Below are the code and all the weights of a small trained network. Each question names an input and a class and asks about switching units off, where a switched-off unit gives its printed mean instead of its output.

import numpy as np


def w(rows, s, z=0):
    codes = np.array(rows[::2]) - 128.0
    scale = np.full(codes.shape[1], s)
    scale[-1] = z or s
    return codes * scale


def f(y):
    return y / 2 * (1 + np.tanh(0.7978845608 * (y + 0.044715 * y**3)))


def log_softmax(a):
    a = a - a.max(-1, keepdims=True)
    return a - np.log(np.exp(a).sum(-1, keepdims=True))


def net(x, mask):
    res = np.array(x, float).reshape(1, 2) / 4 @ E
    y = f(res @ A[0][:, :-1].T + A[0][:, -1])
    res = res + np.where(mask, y, B[0][:, -1]) @ B[0][:, :-1]
    return log_softmax(res[-1] @ U[:, :-1].T + U[:, -1])


A, B = {}, {}
E = w([
[53,73,9,192],'x0',
[99,40,125,70],'x1',
],0.012)
A[0] = w([
[136,225,106,129,246],'neuron 0',
[191,130,205,84,108],'neuron 1',
[24,108,71,159,253],'neuron 2',
[63,208,211,183,129],'neuron 3',
[225,151,239,74,114],'neuron 4',
[107,253,137,223,104],'neuron 5',
[106,104,199,116,218],'neuron 6',
],0.012,0.0057)
B[0] = w([
[185,77,254,101,195],'neuron 0',
[68,134,160,222,205],'neuron 1',
[125,58,195,231,252],'neuron 2',
[27,29,105,194,173],'neuron 3',
[32,133,158,229,250],'neuron 4',
[20,37,145,110,200],'neuron 5',
[116,65,153,140,175],'neuron 6',
],0.0082,0.014)
U = w([
[97,128,82,233,152],'0',
[81,65,131,121,244],'1',
[181,94,179,170,216],'2',
[187,156,93,76,3],'3',
[183,159,98,89,3],'4',
[181,169,115,64,3],'5',
[248,136,141,99,3],'6',
[154,204,75,90,3],'7',
],0.014,0.0057)

Each question gives the input, the list of numbers given to net, and the class t.
The units are the neurons (one row each of A and B). Each row of codes is followed by its name. A weight is (code - 128) times the scale printed after its matrix; where a second scale follows, it is the last column's (A, B and U).
mask holds one flag per neuron, in row order. A switched-off neuron (its flag False) gives its mean, the last column of its row in B, instead of its output. The means were averaged over made-up inputs and are rounded, as every weight is.
A unit's drop is (log p(t) with every unit on - log p(t) with that unit switched off) / (log p(t) with every unit on - log p(t) with every unit switched off).
The circuit of an input: a set's keep is (log p(t) with only the set's units on - log p(t) with every unit switched off) / (log p(t) with every unit on - log p(t) with every unit switched off). Starting from all 7 units, units are removed one at a time, each time the one whose removal leaves the highest keep (on an exact tie, the one counted first), for as long as the keep stays at least 0.8.
circuit, biggest first: the units of the circuit, biggest drop first
most important unit: the unit with the biggest drop
top k neurons: the k neurons with the biggest drops, biggest first
drop of u: that unit's drop, to one decimal
input [-2,-8], class 1: top 2 neurons	neuron 5; neuron 0
input [1,1], class 2: top 4 neurons	neuron 4; neuron 5; neuron 3; neuron 1
input [7,-8], class 1: circuit, biggest first	neuron 5; neuron 0
input [0,2], class 2: most important unit	neuron 5
input [-3,-4], class 1: circuit, biggest first	neuron 5; neuron 2
input [-1,-5], class 1: circuit, biggest first	neuron 5; neuron 2
input [-5,-7], class 1: top 4 neurons	neuron 5; neuron 0; neuron 2; neuron 3
input [3,-3], class 2: circuit, biggest first	neuron 4; neuron 1
input [2,-4], class 1: circuit, biggest first	neuron 5; neuron 4
input [1,0], class 2: circuit, biggest first	neuron 4; neuron 5
input [3,-1], class 2: circuit, biggest first	neuron 4; neuron 3
input [3,1], class 2: circuit, biggest first	neuron 4; neuron 5
input [4,-8], class 1: circuit, biggest first	neuron 5; neuron 0
input [-7,0], class 0: circuit, biggest first	neuron 4
input [-2,-4], class 1: circuit, biggest first	neuron 5; neuron 2
input [-5,5], class 0: circuit, biggest first	neuron 4; neuron 1
input [2,3], class 2: circuit, biggest first	neuron 4; neuron 5
input [-2,-6], class 1: drop of neuron 5	0.4
input [0,0], class 2: drop of neuron 3	0.2
input [-7,-8], class 1: drop of neuron 4	-0.3
input [-4,-2], class 0: drop of neuron 4	0.9
input [0,1], class 2: top neuron	neuron 5
input [3,3], class 2: top 2 neurons	neuron 4; neuron 5
